Below are the code and all the weights of a small trained network. Each question names an input and a class and asks about switching units off, where a switched-off unit gives its printed mean instead of its output.

import numpy as np


def w(rows, s, z=0):
    codes = np.array(rows[::2]) - 128.0
    scale = np.full(codes.shape[1], s)
    scale[-1] = z or s
    return codes * scale


def norm(h):
    return h / np.sqrt((h * h).mean(-1, keepdims=True) + 1e-5)


def f(y):
    return np.maximum(y, 0)


def log_softmax(a):
    a = a - a.max(-1, keepdims=True)
    return a - np.log(np.exp(a).sum(-1, keepdims=True))


def net(x, mask):
    res = np.array(x, float).reshape(1, 8) / 4 @ E
    u = 0
    for l in range(3):
        y = f(norm(res) @ A[l][:, :-1].T + A[l][:, -1])
        res = res + np.where(mask[u : u + 7], y, B[l][:, -1]) @ B[l][:, :-1]
        u += 7
    return log_softmax(norm(res)[-1] @ U[:, :-1].T + U[:, -1])


A, B = {}, {}
E = w([
[115,101,199,169,56,59,64,171],'x0',
[150,127,168,165,184,108,129,75],'x1',
[89,148,254,63,149,254,68,124],'x2',
[60,132,138,177,189,130,162,192],'x3',
[128,130,127,129,130,127,121,129],'x4',
[78,152,133,108,116,104,138,97],'x5',
[74,39,90,150,128,153,102,87],'x6',
[129,129,128,129,130,126,124,127],'x7',
],0.023)
A[0] = w([
[145,125,92,149,132,84,147,131,103],'L0N1',
[232,58,135,168,149,189,136,191,40],'L0N2',
[108,152,71,95,83,153,109,188,21],'L0N3',
[4,201,147,95,96,68,164,40,71],'L0N4',
[80,164,127,179,150,154,149,171,36],'L0N5',
[151,96,186,136,146,101,191,86,57],'L0N6',
[173,234,144,114,137,100,142,169,7],'L0N7',
],0.022,0.018)
B[0] = w([
[112,198,67,138,115,112,55,156,254],'L0N1',
[194,89,62,124,174,156,1,204,164],'L0N2',
[49,190,79,52,55,131,109,169,148],'L0N3',
[230,73,84,136,171,164,35,216,225],'L0N4',
[97,121,163,6,179,40,76,121,166],'L0N5',
[95,180,132,175,142,120,83,74,147],'L0N6',
[227,238,187,86,146,95,161,188,187],'L0N7',
],0.019,0.0074)
A[1] = w([
[211,106,111,95,48,131,133,39,6],'L1N1',
[153,141,163,215,210,102,108,52,90],'L1N2',
[127,47,190,157,68,63,131,164,40],'L1N3',
[60,4,78,161,118,150,115,78,14],'L1N4',
[76,111,105,90,59,154,182,180,53],'L1N5',
[148,126,60,91,182,175,213,104,24],'L1N6',
[65,100,131,168,205,99,200,201,69],'L1N7',
],0.031,0.012)
B[1] = w([
[94,81,182,29,202,18,88,130,205],'L1N1',
[88,151,55,52,14,171,146,192,239],'L1N2',
[81,206,91,186,143,133,58,113,202],'L1N3',
[253,197,183,139,121,133,190,161,254],'L1N4',
[88,156,80,37,59,157,141,159,170],'L1N5',
[85,229,111,214,151,118,47,115,205],'L1N6',
[148,80,178,37,172,25,73,81,225],'L1N7',
],0.029,0.0099)
A[2] = w([
[159,189,158,136,138,87,146,143,188],'L2N1',
[79,161,131,179,112,118,81,62,2],'L2N2',
[102,96,194,191,39,84,98,155,54],'L2N3',
[130,69,68,117,148,156,41,162,171],'L2N4',
[139,91,17,182,115,25,204,60,48],'L2N5',
[88,115,142,165,122,126,192,117,79],'L2N6',
[69,102,236,113,125,254,116,52,110],'L2N7',
],0.032,0.0053)
B[2] = w([
[135,84,157,161,93,153,157,66,251],'L2N1',
[50,132,158,168,98,126,134,110,166],'L2N2',
[169,189,88,73,223,170,151,108,157],'L2N3',
[125,59,132,149,117,161,134,70,239],'L2N4',
[85,106,174,124,190,154,209,253,172],'L2N5',
[132,144,94,145,127,111,139,94,128],'L2N6',
[136,112,54,181,152,36,204,213,166],'L2N7',
],0.033,0.021)
U = w([
[240,214,229,129,112,107,200,141,103],'0',
[45,98,105,167,184,66,195,240,85],'1',
[48,243,102,199,174,142,9,64,94],'2',
[116,57,184,15,178,28,40,92,62],'3',
[197,40,82,168,151,195,47,151,110],'4',
[79,110,152,124,95,133,157,89,254],'5',
[86,105,143,124,89,129,166,86,251],'6',
[98,137,80,48,40,148,113,157,60],'7',
],0.012,0.011)

Each question gives the input, the list of numbers given to net, and the class t.
The units are the neurons (one row each of A and B). Each row of codes is followed by its name. A weight is (code - 128) times the scale printed after its matrix; where a second scale follows, it is the last column's (A, B and U).
mask holds one flag per neuron, layer by layer. A switched-off neuron (its flag False) gives its mean, the last column of its row in B, instead of its output. The means were averaged over made-up inputs and are rounded, as every weight is.
A unit's drop is (log p(t) with every unit on - log p(t) with that unit switched off) / (log p(t) with every unit on - log p(t) with every unit switched off).
The circuit of an input: a set's keep is (log p(t) with only the set's units on - log p(t) with every unit switched off) / (log p(t) with every unit on - log p(t) with every unit switched off). Starting from the 12 units with the biggest drops (on a tie, the unit counted first), units are removed one at a time, each time the one whose removal leaves the highest keep (on an exact tie, the one counted first), for as long as the keep stays at least 0.8.
units of the circuit, in order: the units of the circuit, biggest drop first
most important unit: the unit with the biggest drop
top k neurons: the k neurons with the biggest drops, biggest first
top k neurons in layer l: the k neurons of layer l with the biggest drops, biggest first
input [0,6,-4,-2,-6,6,-2,-5], class 4: units of the circuit, in order	L0N4
input [-4,0,2,6,2,-5,-4,5], class 3: top 2 neurons	L0N5, L1N4
input [-4,4,5,1,5,-4,7,-4], class 0: units of the circuit, in order	L1N4, L0N7
input [8,2,1,8,-8,-4,-2,-2], class 2: top 2 neurons in layer 1	L1N3, L1N1
input [0,-4,-6,-2,-6,-6,1,-6], class 1: top 2 neurons	L2N5, L0N4
input [-7,5,-8,2,-1,7,-7,-7], class 1: top 3 neurons	L2N5, L1N4, L0N1
input [-2,-1,3,0,2,-5,6,-4], class 0: top 4 neurons	L1N4, L0N7, L0N4, L0N1
input [6,-5,-2,0,3,6,6,5], class 0: top 2 neurons in layer 1	L1N4, L1N6
input [8,0,3,6,-1,5,-5,6], class 2: top 2 neurons	L1N3, L2N3
input [3,7,5,2,4,-8,-3,-5], class 4: top 3 neurons	L0N2, L2N1, L2N2
input [1,-7,3,-1,4,-5,-2,1], class 7: top 2 neurons in layer 0	L0N3, L0N4
input [1,4,3,4,-6,-2,-4,-5], class 6: top 2 neurons in layer 1	L1N1, L1N4
input [2,-1,5,1,-6,-7,7,-1], class 0: top 2 neurons	L1N4, L0N7
input [2,3,-6,-1,5,-1,3,4], class 1: top 2 neurons in layer 2	L2N5, L2N1
input [5,-7,-8,6,3,-3,-8,1], class 0: most important unit	L0N7
input [1,-8,-2,3,-3,-7,2,1], class 7: top 4 neurons	L0N3, L1N5, L0N4, L2N1
input [0,-1,-4,-1,-7,-7,-5,-4], class 4: top 2 neurons	L0N2, L1N4
input [-7,4,8,1,-4,8,0,8], class 1: top 2 neurons in layer 2	L2N7, L2N1
input [6,-4,-8,-5,-2,0,-2,8], class 1: top 2 neurons	L2N5, L0N1
input [-6,-5,7,-2,-1,-1,-5,2], class 1: top 2 neurons	L2N7, L1N4
input [-7,-6,6,2,7,0,6,-6], class 2: units of the circuit, in order	L1N6
